Below are the code and all the weights of a small trained network. Each question names an input and a class and asks about switching units off, where a switched-off unit gives its printed mean instead of its output.

import numpy as np


def w(rows, s, z=0):
    codes = np.array(rows[::2]) - 128.0
    scale = np.full(codes.shape[1], s)
    scale[-1] = z or s
    return codes * scale


def f(y):
    return y / 2 * (1 + np.tanh(0.7978845608 * (y + 0.044715 * y**3)))


def log_softmax(a):
    a = a - a.max(-1, keepdims=True)
    return a - np.log(np.exp(a).sum(-1, keepdims=True))


def net(x, mask):
    res = np.array(x, float).reshape(1, 7) / 4 @ E
    y = f(res @ A[0][:, :-1].T + A[0][:, -1])
    res = res + np.where(mask, y, B[0][:, -1]) @ B[0][:, :-1]
    return log_softmax(res[-1] @ U[:, :-1].T + U[:, -1])


A, B = {}, {}
E = w([
[184,10,146,22],'x0',
[128,128,130,128],'x1',
[131,129,130,129],'x2',
[128,127,129,126],'x3',
[20,145,108,45],'x4',
[159,127,1,127],'x5',
[211,249,156,45],'x6',
],0.0062)
A[0] = w([
[13,90,98,127,134],'n1',
[147,196,109,67,129],'n2',
[100,135,196,153,112],'n3',
[105,80,125,51,96],'n4',
[180,72,141,103,114],'n5',
[61,154,112,86,102],'n6',
[74,150,113,63,123],'n7',
[148,189,196,92,117],'n8',
[116,53,126,223,109],'n9',
[189,198,87,72,113],'n10',
[1,92,95,108,119],'n11',
[142,109,129,128,120],'n12',
[217,131,155,190,117],'n13',
[122,198,102,201,133],'n14',
[126,181,124,54,115],'n15',
[88,66,57,168,114],'n16',
[113,188,117,188,133],'n17',
[156,119,137,122,231],'n18',
[78,173,118,55,98],'n19',
[83,191,122,182,100],'n20',
[104,178,121,57,131],'n21',
[91,186,108,184,108],'n22',
[119,99,106,136,117],'n23',
[115,98,51,134,109],'n24',
[195,87,136,173,95],'n25',
[141,102,186,88,103],'n26',
[164,92,110,50,180],'n27',
[74,109,118,34,134],'n28',
[210,176,162,151,136],'n29',
[144,67,133,65,89],'n30',
[204,102,139,183,143],'n31',
[181,46,65,41,104],'n32',
[95,114,237,122,142],'n33',
[177,163,123,115,166],'n34',
[213,194,176,92,119],'n35',
[78,67,200,162,107],'n36',
[113,190,14,177,130],'n37',
[124,126,213,139,133],'n38',
[87,184,239,193,125],'n39',
[71,66,135,173,96],'n40',
[212,56,130,95,126],'n41',
[70,73,114,152,98],'n42',
[145,130,55,116,244],'n43',
[107,197,55,192,118],'n44',
],0.0096,0.011)
B[0] = w([
[147,101,176,160,185],'n1',
[180,52,121,173,167],'n2',
[113,126,51,74,144],'n3',
[160,184,173,127,146],'n4',
[142,171,185,85,149],'n5',
[127,180,188,179,143],'n6',
[113,143,203,198,156],'n7',
[172,59,71,128,171],'n8',
[189,94,158,155,165],'n9',
[203,48,88,143,165],'n10',
[148,132,182,176,183],'n11',
[134,151,172,93,126],'n12',
[76,175,182,175,165],'n13',
[129,136,195,84,178],'n14',
[165,98,144,164,156],'n15',
[208,61,75,120,163],'n16',
[126,132,183,50,169],'n17',
[50,100,121,129,242],'n18',
[156,152,158,189,149],'n19',
[209,164,183,54,156],'n20',
[140,95,148,178,164],'n21',
[190,123,183,66,156],'n22',
[145,123,111,123,128],'n23',
[132,93,71,128,142],'n24',
[141,165,206,159,139],'n25',
[167,142,64,83,140],'n26',
[92,117,148,106,204],'n27',
[97,164,192,160,176],'n28',
[126,104,150,154,179],'n29',
[201,180,182,78,144],'n30',
[69,174,195,178,170],'n31',
[144,167,130,70,177],'n32',
[64,104,30,109,183],'n33',
[113,62,133,170,177],'n34',
[191,76,95,162,186],'n35',
[168,79,40,111,154],'n36',
[104,134,113,83,180],'n37',
[74,118,64,125,162],'n38',
[107,111,91,78,197],'n39',
[237,110,108,122,148],'n40',
[107,194,170,87,175],'n41',
[223,123,148,150,144],'n42',
[2,71,99,134,254],'n43',
[134,147,128,70,171],'n44',
],0.0073,0.0087)
U = w([
[246,78,102,181,80],'0',
[167,186,167,17,83],'1',
[87,156,204,239,78],'2',
[78,111,106,136,253],'3',
[78,102,27,85,106],'4',
[82,121,113,140,249],'5',
[82,112,113,138,181],'6',
[110,225,31,186,16],'7',
],0.013,0.0055)

Each question gives the input, the list of numbers given to net, and the class t.
The units are the neurons (one row each of A and B). Each row of codes is followed by its name. A weight is (code - 128) times the scale printed after its matrix; where a second scale follows, it is the last column's (A, B and U).
mask holds one flag per neuron, in row order. A switched-off neuron (its flag False) gives its mean, the last column of its row in B, instead of its output. The means were averaged over made-up inputs and are rounded, as every weight is.
A unit's drop is (log p(t) with every unit on - log p(t) with that unit switched off) / (log p(t) with every unit on - log p(t) with every unit switched off).
The circuit of an input: a set's keep is (log p(t) with only the set's units on - log p(t) with every unit switched off) / (log p(t) with every unit on - log p(t) with every unit switched off). Starting from the 12 units with the biggest drops (on a tie, the unit counted first), units are removed one at a time, each time the one whose removal leaves the highest keep (on an exact tie, the one counted first), for as long as the keep stays at least 0.8.
units of the circuit, in order: the units of the circuit, biggest drop first
top k neurons: the k neurons with the biggest drops, biggest first
drop of u: that unit's drop, to one decimal
input [2,-4,-7,-7,6,-7,5], class 4: units of the circuit, in order	[n33]
input [1,6,-7,6,-8,2,6], class 2: units of the circuit, in order	[n13, n31]
input [-5,-3,-8,0,-2,8,6], class 4: units of the circuit, in order	[n43, n37]
input [-5,-2,0,2,2,5,-5], class 0: units of the circuit, in order	[n16, n42]
input [6,-4,-6,1,-4,-4,0], class 1: units of the circuit, in order	[n41, n5]
input [2,3,5,-6,5,-8,-3], class 4: units of the circuit, in order	[n33, n36]
input [3,-6,-4,-1,6,-5,-2], class 2: units of the circuit, in order	[n28, n11]
input [7,-4,-5,6,3,3,-7], class 0: units of the circuit, in order	[n16, n42]
input [2,4,-3,-4,-7,5,1], class 2: units of the circuit, in order	[n31, n13]
input [6,3,-4,1,-7,-5,1], class 2: top 3 neurons	[n31, n13, n25]
input [8,3,-2,-3,4,8,-4], class 1: units of the circuit, in order	[n32, n30]
input [6,5,0,-6,-6,5,4], class 1: top 3 neurons	[n32, n41, n5]
input [1,3,-2,8,4,8,8], class 0: top 2 neurons	[n10, n2]
input [-3,-7,1,-5,-6,8,-8], class 0: units of the circuit, in order	[n16]
input [7,-6,0,0,3,2,7], class 0: top 3 neurons	[n10, n2, n35]
input [3,3,-2,-2,8,-8,0], class 2: top 3 neurons	[n28, n7, n11]
input [-8,2,-5,4,-4,-5,5], class 1: units of the circuit, in order	[n20, n17]
input [6,2,2,-1,4,8,-8], class 0: top 2 neurons	[n16, n42]
input [8,0,-5,5,6,6,-1], class 1: units of the circuit, in order	[n32, n30]
input [-1,2,-5,3,-6,6,-3], class 2: units of the circuit, in order	[n31]
input [8,3,1,5,5,4,8], class 0: top 2 neurons	[n10, n2]
input [-5,5,2,3,-3,0,2], class 1: drop of n34	-0.1
input [6,7,-6,7,5,-8,2], class 4: drop of n38	0.4
input [3,3,-3,-3,-8,-2,1], class 2: drop of n31	0.1
input [7,-6,3,-4,5,2,-8], class 0: drop of n23	0.0
